Each row has a class, written as a number after it; each block has new classes, again numbered from 0 up.
[ -58  377   32 -173 -144 -105 -109  -99  -73 -474 -370  -49  -30 -136
 -114 -146 -324  125  181   24   87  336   58 -699   45  109   96  341
   84    1  358 -293]
5
[ 482   37   30  268 -174  325  -48  -23 -182  378  265 -216 -217  474
 -390  216  -26 -640 -289 -327   40 -118   47 -270 -160 -258  -19  249
 -212  -72   72  271]
4
[ 296  266   44 -205  239   19 -132 -252    3  311  -49    1 -246  -50
  340  177  420  -69   56  254 -435  -10   96  183  -94  -94  -45  206
  -29  -83  -23  -23]
2
[ 144  252   76  -80 -145   10   51  346  -55 -180 -184 -300   34  -67
  158   35  -65 -528  193  135  -58  701   77 -316  103 -170    9   -6
  310   89  -39   44]
4
[  58   89  198  -25 -136  -32 -163 -159   40   12 -129 -113 -282   17
   17  393   55 -307  519  494   -2   67 -141 -408 -151 -361 -179  603
   66 -164  200   94]
1
[-144  -64  -36  -36 -142  123 -255  113 -162  208  163 -105 -156  216
 -143  -23  193  -89  127  227  106   90  -55 -547 -145 -248 -134  149
   56   36  -14  101]
1
[  42  314   29  101  117  -69  217    3  134 -115  -39 -107   15  151
   -7  120    1 -477  -79  -73   22  180 -109 -233 -196 -361  232 -130
  186 -344  -49  -26]
4
[-153  -50 -161    7  -78  123 -235  123 -163  151  189 -197 -150  279
 -200   68  135 -267  161  183  189   12 -103 -358 -302 -336  -63  153
  138   92  -93  178]
4
[ 257  186   61 -136   56 -156   93  328   -2 -242 -311 -265   33 -159
  174   38   23 -485   61  107 -205  761  -60 -145  125  -60   -3  145
  289  240  -15  137]
7
[-272  311    9 -128  -27  -46 -105 -233 -191 -311 -266  -83   39   33
  131  -44 -336  -75  152  160   19  381   62 -520  -91  -37  119  277
  215 -143  347 -404]
6
[  63  113  104  -54  -47  -23 -142  -15  -59  145 -111 -117 -235  -91
  -72  324  251 -135  486  306   15  121  -14 -426  -43 -182 -182  439
   77  -85  169  285]
1
[ -43 -190  -49 -126  -71  110 -365  226  -88  170  400  -41  -49  311
 -385 -120  190  -19  325  428  293 -182  -16  -25 -147 -116 -152 -106
   -6  104 -331  247]
3
[ 185  267  171   10   -3  -78  204  116  204 -205  140   39   18  194
  -44   95   -2 -359  100   91   10   80 -137 -113 -189 -263   90 -104
  122 -237  -72  -78]
1
[ -29    3 -108  -74 -180  167 -340  166  -72  182  462  -74  -58  303
 -326  -59  141  -69  250  293  207 -140   41 -168 -280 -152 -138  -62
   32   96 -192  180]
3
[ 499  229    2  263 -257  223  -78 -176  -75  261   40 -237 -290  480
 -300  259 -272 -816 -275 -316  -93   57    1 -416 -206 -344    9  398
 -241 -180  189   37]
7
[ 496  226   17  416 -215  178  -34 -157 -236  345  107 -198 -291  553
 -149  289  -77 -746 -221 -165  -87   63 -195 -517 -314 -328  -63  459
 -181 -227  361   63]
5
[ -70  353   28 -145  -35  -76  -19 -179  -63 -366 -272  -12  -26  -63
   14 -133 -361   57   28   -9  109  401   87 -527   27   97  139  279
   87  -60  321 -322]
3
[ -85 -159  -31 -137  -91   64 -222  133   -8   12  160 -170 -130    6
 -394 -171   41   27   82  122  337 -109   -5 -319  -65  -54  -40   24
  -24   89 -284  249]
3
[ 401  444  -10 -140  427   23  -94 -411 -110  329 -196  -84 -338  -70
  409  246  375 -193    7  181 -555   67   67  215 -108   38   47  372
 -100 -242  148  -11]
2
[  86   68   95  -67 -115   30 -156  -52  -23  -73    3 -122 -207   59
  -26  291   71 -121  419  326  -29  114  -60 -298 -159 -274 -112  491
  141  -40  218  162]
0
[ 374  419   11  -97   45 -228  115  282 -106 -168 -272 -255  134 -140
  220  -18   94 -451  207  121 -324  899   15 -127   67   65   -1   63
  268  170  -20  -24]
5
[ 294  213  178 -247 -198 -113  -24  492  119 -153  -91 -198  122 -162
   31   18  -35 -592  167  178 -118  642  102 -141  188   45 -198  -33
  195  377 -198  138]
7
[-481  -41 -210  -32  437  213  -84 -237 -147  -53  230  413   20  165
  170  -76  160  448  657  472   37   23 -166  592 -100  401  195 -523
 -271 -143 -223 -114]
6
[ 101  -81  239 -155 -161   19 -198   24   77   27  220  -40 -139  -42
 -239  303  143  -31  486  374  248 -192   12 -190  -64 -169 -216  319
  109   53  -38  371]
0
[-213  -86 -163 -121 -177  155 -361  316  -74  162  222 -195 -122  187
 -316  -52   43 -254  351  275  314  -24    2 -316 -193 -129 -159   35
   57  132  -99  275]
3
[ -22   11 -113  -68 -113   48 -206  159 -149   40  192 -167 -109  166
 -310  -83   56  -35  264  226  321   57  -36 -310 -188  -86  -11   78
  115   92 -106  159]
4
[ 357  370   72  -85   -3  -75   71  256   63 -209 -157 -124  111 -206
  210 -127  -24 -224   43  131 -181  680  105   -8  282   13   22  -60
  158  230 -129  -90]
7
[ 378  456  -77 -125  358  141 -131 -386  -82  268  -74   39 -357  -70
  301  203  351   53   77  105 -436  -60  115  234 -101  -54  104  284
 -142 -119   55  -63]
0
[ 392   57   31  264 -373  404 -137  -33  -22  401  158  -91 -269  418
 -174  262 -254 -695 -167 -212  -18 -112   99 -448 -109 -405 -101  345
 -247   -4  155   11]
0
[ 286  349   32 -246  465  -69  -44 -270   22  221 -130  -68 -330  -87
  406  191  403  -78  114  258 -351  174   94  112  -53   75  -20  305
  -87 -319   32   71]
4
[  11  -62  128  -91 -119  138 -279 -153  -42  190  236  -34 -152  -11
 -165  283  220   80  565  402  150 -178   87 -104  -68 -150 -214  177
   -3  -92  -24  337]
7
[ 215   52  218 -226  -24  -35  -92 -101   64   22   53   20 -195  -77
 -121  242  166   21  419  362   34    1   68 -244  -57  -60 -168  336
   16  -86   46  252]
2
[ 496  314   58 -342  267  -21 -115 -234  123  202   44   17 -257  -59
  328   66  351   40   22  208 -375  -39  154  336  -74   59    4  191
  -68  -68  -69  -57]
5
[ 378  376  -23 -116  271   -5  -16 -221   70  267 -107  -85 -295  -10
  436  197  306 -179  -34  176 -464    2  133  174  -51 -122    0  267
  106 -199  158  -17]
0
[-221  356   33  -75   92   20 -133 -254 -219 -363 -388  -77  -19 -119
  191 -100 -267   79  150   33   53  417   51 -520   72  151  161  289
   18 -169  347 -342]
3
[ 208   78  208 -114 -100  -57 -104  -91  -16   28   13   36 -229   95
  -29  338  284   19  460  352   16   16    1 -255 -223 -176 -205  277
   32 -153   57  200]
1
[  39  -72  241 -251   23   11 -234  -33   28   28   50 -119 -131  -98
 -292  272  315 -112  417  329   75  -99    9 -148 -109 -189 -140  240
  -11  -93 -102  455]
0
[ 599  193   20  315 -316  308  -64  -66 -121  333  214 -170 -281  541
 -254  275 -166 -733 -189 -133  -89   42   31 -413 -215 -289  -80  355
 -164  -75  199  148]
2
[ -44  370   80 -113   17   22  -83 -221 -188 -343 -270    6   -6  -62
  121 -185 -311  114  176   74    6  335   93 -591   97   74  121  284
   22 -149  348 -476]
6
[ 181  104  151 -428  508  -29 -100 -143  113  181 -179   31 -228 -175
  312  135  349 -132  167  416 -347   -4   82  407   89  136    7  224
 -116 -157  -80   93]
2
[  37   23 -126 -110 -253    4 -328  260  -91  135  337 -134  -89  245
 -438    1  110 -123  227  211  220  -12  -30 -360 -300  -97 -152    4
  108  204 -229  260]
6
[-201 -202    1 -103 -111   11 -268  325   26  109  129  -72 -134  256
 -185  -52  100 -231  193  324  339  -21 -115 -331 -105 -172 -176   53
   13  109 -234  144]
3
[-328 -279  -59  -31  -99  140 -330  113 -102  175  128 -130 -165  207
 -156  -60  166  -62  346  358  252 -222 -103 -286  -85 -230 -125  -38
   -3  -71 -216  128]
4
[ 769  320  -23  253 -259  120 -108  -60  -98  304  258   17 -171  590
 -563  244  -36 -564 -111 -152 -142  -34   61 -194 -253  -79 -145  198
 -307   53   23  199]
2
[ 443  249    4 -202  445  -14 -129 -214  -28  205 -152  -20 -241 -152
  167   57  365   69  260  366 -276   75  128   66   65  238  -44  358
 -106 -109  107  195]
2
[-217  -35  -85 -146  240  234  -52 -178  -56  -34  454  406   88   28
  -82  -97  116  402  556  454  -41 -144  -34  511  -95  331   42 -474
 -257   13 -293   -9]
4
[  91  119   70 -233  -11   66  -64  214  -27 -137 -141 -178   74 -130
  121  -54   -7 -408  125  140 -210  551  129   -2  188  -64  -17 -144
  149  212 -229   58]
0
[ -20  211  -31 -106   84   18   -2 -126  196 -127  -45 -132  -35  141
  -43   57 -145 -469  -11   24  -98  141   -7 -169 -236 -208  204  -62
   21 -320 -126  -58]
5
[ 288  310  132 -174  415   82   -2 -256 -105  328 -189  -58 -312 -132
  346  187  413 -163   30  276 -354   41  147  170   34  -53    1  245
 -108 -302   55   53]
1
[ -52  275   12 -209  -58  -30 -226 -192 -126 -250 -235  -36  114 -103
  -19 -198 -164  221  191   32   42  236  279 -405   18  227   51   66
   56  -32  177 -248]
3
[  -5   42  -34 -130 -126  136 -316  290 -187   48  349  -13  -23  176
 -472 -175  196   26  293  311  270  -39   42 -288 -121  -27 -208  -77
  -79  273 -262  191]
6
[ 569  130   72   62 -335  227 -128   16 -124  192  285 -193 -193  489
 -372  212 -258 -748 -248 -234    1   80   77 -375 -244 -165 -164  319
 -160   42  133  211]
4
[ 497   -9   97  132 -142   45   23   10   -6  146  258  -99 -157  512
 -277  252 -158 -705 -148  -82   12    2 -153  -84 -301  -90  -72  241
 -159  -45  -32  175]
4
[ 405  354  125  -71  325 -110  -17 -310  -67  241 -213   82 -318  -56
  381  280  351   36  -99  193 -456   15  -23  115    4 -101  -33  424
  -85 -241  233  -67]
6
[ 131   86   53  -13  239  -19 -164 -334 -137  237  -90  -50 -210    3
 -108  342  413  -60  491  228 -100   30    2 -184 -155 -144 -142  426
 -140 -242   98  312]
3
[ 410   74   81  127 -272  105 -169   -1  -36  253  150 -130 -181  490
 -375  255  -75 -660 -143 -119    7    3  -18 -278 -214 -119 -111  209
 -178  -21   51  242]
0
[ 224  290  145 -163  -39  -88   80  299   -2 -251 -398 -168  -27 -225
  186  -61 -128 -477  216  428 -256  839    1 -341  304   42  -44   77
  143   73    9    0]
5
[ 299  251  -12 -239  315  132 -174 -286    3  253   32   14 -248  -76
  151  161  284   27   47  151 -310 -105  158  338   -9   72   64  188
 -103  -71    2  125]
2
[ 130  281  -88   63   12   14  136   25  262 -228  347 -145  -37  425
   34  101 -246 -536  -61  -32  159   42 -165 -148 -446 -537  232  -60
  333 -333  -69  -96]
4
[ 306  476  102  -30 -109   32  -25  175 -170  -33 -189 -147   39 -158
  -24    6   12 -454  127  135 -286  549  126 -138  242  -12  -77  -42
   41  167  -26   12]
0
[-168  -91 -117  -93  -79  104 -306  122 -112  102  245 -191 -135  270
 -228  -84   47 -166  266  312  257  -34  -53 -389 -231 -133  -76   35
  129  -54 -117  187]
3
[ -96    0 -174  -62 -104   74 -312  186 -142  183  308 -175 -115  267
 -351  -53  129 -125  245   92  249  -73  -66 -263 -307 -113  -63   45
   -9   47 -212  139]
1
[ 411  114   10  425 -201  343  -37    9 -170  504   82 -213 -268  507
 -149  253  -46 -834 -232 -243  -19    4    2 -464  -53 -447  -37  346
 -128 -127  254  111]
3
[ -32  271  142  -33  223  -80  184   74  256 -150   15  -12   57   19
   41   90  -71 -492  -58   36   67  183 -153 -177  -40 -308  190   41
  117 -230  -62  -86]
2

A new block, with new classes numbered from 0.
[ -77  -24  -37  -82  -29  104    1   -5   -2 -102    4  -31   37   48
  138    8  -13 -146  -36  125  -68  -48   34  -50   34  -60  -57   24
    3  -35   81  -24]
6
[ -14   54  -53  -98   36   24  -35  -65  -33  -65  -25 -101  -12  -42
   67  111  -23   36    3  121  -25    5  -23   66  -14    6   11  -25
   -9    7   92  -45]
9
[ -14   69  -31 -221  -14   17  -19  -35  -11   21  -46  -30   49  -39
   47   52   21  170  -19  144 -114  -26  -14   89  -17   36   17  -10
   40   59   81  -18]
5
[ -34   63  -75  236   20   74   47   86   15 -100  -59  -18   22  129
   96  255  -78 -150  -44 -112   14  -17   72  -25    9  181   91   51
  -19  -28   11   70]
8
[ -76  -23   66 -147  -18   80   93   21  -18   23  138   10  -60  193
   54  -61   10  -35  169  -30  -76   67   42   22  108   16  104  -44
 -180  -33  177 -220]
4
[  20   97   34  -20  -36   41   10   47  -25    4   22 -109  -12   71
   31  206 -110   53 -111   24   13   23  -63   49  -30  208  207  -35
  -78   91   61   72]
8
[ -47  -37  -52  -33   11   61  -16   23  -78    3   72  -23    7  -62
  112  -74   83   28   25   18  -70    9  -21   12    6 -161  -10  -71
  -34  -65  -10  -92]
11
[  46 -154 -201 -371  174 -238  -50 -215  -35  -81   -1 -270   78 -331
 -340 -434  190  182  247  330 -152    8 -169  280   48 -363 -184  -57
  -47  -65  218 -258]
8
[ 253 -317   44  489  406  -36  -30  -12 -145 -282 -109 -291 -217   73
 -409  130 -101 -402 -309   55  139 -191  -84  -16 -217   70   33   86
 -148  154 -363  260]
1
[  -6   30  -20    4  -65  -31   -2  -99  -17   37   37  -47   67   51
  -11   -8   21   -9   46   11   18   64  -51    6   63  -85   32   30
  -77 -114  122 -127]
9
[  24  -39   70  -51    1   59  -37  -45   21  -82  -10 -143  -47 -161
 -103   31  -15   24   21  182 -105  -12  -80   74  -53  -54 -116  -50
   46  -10   44    2]
9
[-106   72 -110 -198   13   -3   -7  -46  -18 -111   26  -29   93 -124
  135   18  133   12  106  218 -111  -23   26   62   79 -216 -137  -12
    8   38  213 -146]
5
[-103  -30   -5   74  -52   18   -2   93  -25  -75   27    1   52 -153
  145 -105   84 -149   72   89 -172   -8   44   81   97 -194 -117   33
  -66   42   57   39]
1
[  70  186  -86  -60  129 -126   43 -188  -62   65  -82 -453   17  362
  -77  274   42  -46   12  -46  -34  -54 -186   63  177  -33   97  187
 -416   94  223 -161]
2
[ 146   13  -99   91   34 -276  -50  -15  128 -167 -235 -284  190   23
  -76  -45  264   27  -17   65  125 -114  -91  -87   18   32 -322  104
  242 -125  -18   92]
11
[ -41  -41  -24 -283    8  -19  -75  -33  -68  -54    5   29   88 -204
   78  -94  136  101   -7  287 -243  -56   20  106  -43 -187  -31  -46
  -72  136  133  -82]
1
[-205   86  196  520 -158  351   60  339   45 -174  215   81 -170   90
  336  595  126  -51   70  -87 -116  170  326 -250  113  372  -49 -134
  417    4   17  172]
5
[ -1  -4 -44   0 -44 -55 -37  -3  37 -41 -55  58  72 -42  63 -20 -20 -29
   4  12 -40  -4  28   0   1  11  -1  48   1 -58  80  44]
3
[ -19   41    7 -105   16  -15   -8 -139   -9    4   48  -32   12    8
  -38   69   36   42   82  124  -47   53  -38   -4   33  -86   -9  -48
  -31  -59  191 -181]
11
[ -20   44  -63  143  107  -58   18  -27   89  -44 -110  -33   27  -60
  -24   78   12    8   54   35   16  -84   34   53    3   80 -122   28
  139   59   -3  120]
10
[   2   28   -4  -27   42   -2   37   22  -37  -81  -29  -15   -8   31
   30   49    9  -19   -1   28  -23   -4   23   39   -5  -48    8  -32
 -105   44   -8  -40]
6
[-162  198   79 -364 -296  156  129   28  -56  285  197   28  101   62
  145  -15   46  232   55  -18 -133   53  -26   58  134 -302   24  -42
   -9  -27  -65 -156]
3
[  43   60  -56 -171   54   40  137  124  -93  -65   54   36   16  -89
  -63   44  307  366  178  -23 -111  122   77  140   26 -226 -132 -200
   48    9 -113 -253]
8
[  -5   -9  -37  325  -46   12  -70   55  -27  -82  -42    8  -46  -55
  111  179 -170 -230 -132  -92   32  -16   33  -45  -49   69   78   81
 -100    4  -52  225]
11
[ 155 -127 -157   66  135  101  329   40 -203 -511  115   35  131  -64
  177  316  330    4  265   13 -156  127  118   42  113 -473 -414 -105
 -152 -119   -4 -211]
1
[ -99  149   19 -187 -220  362   43   97  115   18  124 -132  -52 -270
   19   28   21  176  272  -93 -185  127   55  229  157   21 -263  -82
  372 -164  -64  -49]
3
[-189   74  -52  112  -77  356  161  154 -104   72  339   70  -50  293
  337   85  -31 -262  101 -377  -59  143   44 -194  246 -105  187  -42
 -164 -234    8 -203]
0
[-43  98  -9 -29  44  44  -5  29 -30   5 -92  23 -13 150 107  86  39  -1
  -5 -50 -14  45  69 -99  52 215 115 -48  -2 -47  55 -75]
4
[  17  -36 -227  161  186   -5   23 -121   30 -236  -85 -141   85  -17
   69   48 -133 -253   14  -38  108  -88  -61  -22  -38  -40  -44   77
  -65 -232    2   41]
0
[ -9  10  31  86 -15 -36 -16   8  48  78 -82 -51   4  72 -38 -40  23   9
 -12 -80   5 -46  16 -14   1 129  24  40  92   0 -86  73]
0
[ -50   40   -6  -41  -87   54   34  -16   -2   84   48    3   46   30
   34  -34   39   54   85  -53  -50   44   10   21   83  -42    4    3
   62 -111    3  -89]
4
[ 145 -262   68  899  544  -23   29   88 -275  -33  -43  -17 -445   52
 -239 -117 -253 -456 -130 -283  329  -50  -74  187 -243 -344  130  -47
 -641    1 -570   52]
3
[  76 -127   33 -199  -14  -35 -118 -372   -4 -221   17   16   50 -106
  -62   95 -108 -162  -38  516   80   60  -57 -126  -75 -130 -132  -17
   82 -189  361 -130]
1
[   8  -64   65   69  -57   36   30   56  -59  -35   27   45    3   90
   34   14   -5 -129  -61  -41  -66    9   39  -97   26   11   33   29
 -113   15  -13   59]
7
[ 168 -204  258  507  397  371  276  279  -87  -48  512 -118 -801  656
 -464  519 -318  -77   65 -413  501  165   67  -65 -251  343  305 -243
 -194 -160 -441 -265]
0
[  29  -62  -85  238  156  -81   -9  -58  -31 -117  -44   10  -29  157
  -22  103  -54 -154  -25  -59  101   14   57 -138  -15  206  171   24
 -104 -103   62   28]
9
[-128   84 -287  -70  231  -24   56  109  -25  -74   90  -89  -24  -56
   80 -132  122  135  210  -27   30   38   17  137    7 -146   40 -195
 -126 -162   54 -285]
8
[ 244 -397 -273  466  663 -268   32    2 -286 -509 -192  -97   55  -59
 -121 -294  -79 -479 -259  -54  259 -254 -114   27 -311 -394   93   45
 -438 -139 -559  175]
8
[-17  40 -67  85   9  -7 -18  58  57   2 -99   2  68 -79  33 -25  14  32
 -30  -2 -14 -41  10  39 -23  58 -71  36 132 -45 -83 121]
2
[-328  -45  116 -140 -161  365   62  282   90  -17  334  120 -135 -261
  209 -152  170   69  280  130 -198    5  232   92   37 -149 -309 -236
  368   72   -2 -134]
7
[-108  118 -126   49  212  185   39    4  -53  -90  -73  -46   30  153
  205  109  -34  -84  -68    4  118  -97   51   -7  -84   47   52  -54
   59 -197 -185 -108]
9
[  33  -61  -15  117   77   57    3   97  -25 -162   -3   18  -21  -10
   64   72  -31 -115  -63   26   59  -16    8   -6  -72    7  -29  -19
   22  -18  -48   48]
10
[ -62   96  -28  -79  -37   50  -63 -118   30  -95 -122  -26   49 -160
  118  105  -60  -43   62  142 -119  -31   47  143   17  -76  -91   35
  -10   40  129  -13]
6
[  46   49  -27  109  169   33   15  -12  -31 -177 -114 -198  -31  -22
   18  250 -124  -86  -59   29    0  -86  -35  173  -66   72   29   38
   -5  119  -92  127]
8
[  52  -78  -77  -13  121  -49  -62 -131  -14  -66  -63 -128    6  -38
 -110  -72  -16  -65   55   45   24  -34  -59   44   14  -30   -2   50
    4  -92   43  -55]
8
[ -82    1 -181  -64   55  142   59 -119   -8 -219   32  -52   96    8
  178  108   21 -149   98   81  -95   24   42 -115  101 -129  -91  -19
  -45 -216  199 -132]
4
[ -42   23   -1  -60   47   92   12  -42  -63  -90  -53 -150    9   77
   84    7   49 -140   24   76  -98  -36   -6   50  108  -86  -36   16
  -39    1   22  -70]
6
[  21  101   -5  -26  -54   10   64   10  -53  154   13  -54  -11  134
  -30  -11  -15   43   13 -184   11   58  -59   75  100  -49   89   25
 -139    5  -66  -85]
6
[ -39  -61  222   -6   -9   77  -32  -50  -47   16   77  -46 -133  198
  -31  102  -62 -119  -78  108  -21   12   21 -144   -7   61  125  -16
  -15   66   40  -10]
7
[-58 -69  -4  -3 -19  -3 -32  58 -21 -32   4   8  27   9 142 -46  17 -48
 -75 110 -41 -70  27 -62 -47  -9  -7  -3 -67  38  48  66]
10
[  97  -73  -85  262  288 -199   56    4  112 -162 -138 -211 -220    9
 -267  -67   26  -40  221  -92  212  -75   10  140   -7   77  -45 -108
 -139  120  -17   41]
8
[ -56   62   92  197  -85  136  -12   63   59   98  -31  -19  -32  178
   47   67 -148 -102  -64 -144   66   -1    5  -42   17  311  213   47
   27  -91  -47  103]
9
[ -61 -132  135  437  -10   75  -75    2  215   79    3  161  -94  606
  -84  -46 -154 -515 -115 -226  355  -19  160 -463   81  771  336  153
   88 -148  233   58]
11
[ -58  -46  283 -159 -168   90 -124  -79   37  183  143 -107 -132  -15
   65   -3  -84  206   31  109 -173   35   10  142   -4  167  160  -22
   65  216  128   98]
10
[-23  84  93  81 -59  92  26  43  12  57  40 -46 -92  22  37 173 -51  54
  40 -90 -50  28  11  82  17  18  42 -20 -42  72 -38  28]
11
[ -44   76  -33  -12  125  -61  -19 -104   82  -84 -162  -41  -18   76
  -86   90  -99  -72  -10  134  176  -45   21  -11  -76  144   68  -35
   80  -27   86  -43]
3
[  20   94 -181  121    5   19  -21  -44 -144 -118  -90 -143   93   44
  251  205  -65 -256  -25 -101 -126   48  -75   64  156  -93   85  143
 -316  -89  188  -17]
3
[-118  201 -145 -335  -59  186  -34 -203  153 -249  -69  -44  171  -48
  329  407   22   65  223  112 -233   77  173  -45  238  240  -92  116
  196   10  519  -35]
10
[ -54   90  -61 -199  -37   20   27 -136   -9   29  -59  -95  168   33
   66   -6   27   28   56  115  -58  -47  -40  110   67  -83  -56   87
   43  -82   71 -103]
2
[-90  34 -89   6 -13  19  22  28  71 -79 -33  51 107 -90 173 -22  37  -8
  32  68 -62 -55  66  19 -21  -6 -99 -28  78 -26  52  45]
0
[ 160  -88 -188  139   74  -42  -69 -149  -25  -60 -116 -195  162  -69
  -24  -52 -136  -53  -27 -200  -34   10 -159  137   14  237  157  177
  -58 -200   32  140]
11
[  -4  -56   97  -57 -137   61   34   52   54    6  119  -75   34 -109
  -85 -128  118   69   64  -16 -171   31    1  -18   95 -156 -179   20
  133  -27  -98   65]
4
[-101  -81   64 -221  121  174  124  185  -78 -207  111  136 -111  126
   87   93  122  -31   -1  268 -114  -29  175  -80  -76  -11  -67 -203
  -67  141   81 -174]
10
[-108  249  -20   46   34  167   13   -1   -3 -159   -4  -61  -50 -197
  201  406   60  129   75  112  -82   34  121  122   -6  -70 -115 -166
  130  117  -10   -3]
9
[ -19   72    9 -151  -14   34   34  -39   41   95   69  -66  -21  -57
  -56  -16   54  228  104    8  -35   37  -11  114   38  -12  -15  -86
   81   44   22  -60]
3
[-178  166  -14  155  187  239   70  -20   13   13  104   35 -100  -83
   38  256  -73  113   43   60    9    3  137  141  -96  101   -5 -176
  283  -12 -185  -23]
11
[ 262 -269  196  341   66   39   69  182   17 -273   47 -215 -169  -44
 -255   84  -44  -85  -36 -203   54   -7  -78  -40  -95  173  -50  -23
   23   44 -302  304]
6
[ -22  -48   62   82   -9   58  -18    8  -27   36   30  -55  -55   78
   -7   20 -105 -100  -59  -35    7  -17  -11   -4  -22   22  106   38
  -70    4  -45   32]
8
[ -50  -21  -88 -136   19    2   13 -155  -70   58   46  -66   22  132
  -55  -16  -97   10   16   48   59  -16   16  112  -36  -72  176   44
 -174  -59   49 -180]
8
[ 171 -269  310  -44   79 -396 -223 -220  -75   89 -162  491 -158 -322
 -443 -371  -48   51 -358  524  285 -139   84  -39 -464 -238   33 -190
  -97  484 -213  170]
0
[  27   48   84  117  -73   85   13   82    5    6   19  -82  -53   28
   -1  135  -24   16  -13 -128  -27   39  -13   27   10  103   53   -7
   14   19  -77   65]
9
[ 191  -87  271 -135 -322   -8  -59 -138 -152  -64   20  -32   42  -95
  -81  100 -176 -204 -292  184  -57   77 -148  -57  -15 -274  -47  129
 -189  165   -9  204]
7
[-511  389 -604  -41   58  -11   -5  378  444  296  -28  218  285  -67
  352 -560  588  291  484 -267 -228 -144  285   77  373   56 -236  -28
  427 -176  294 -294]
5
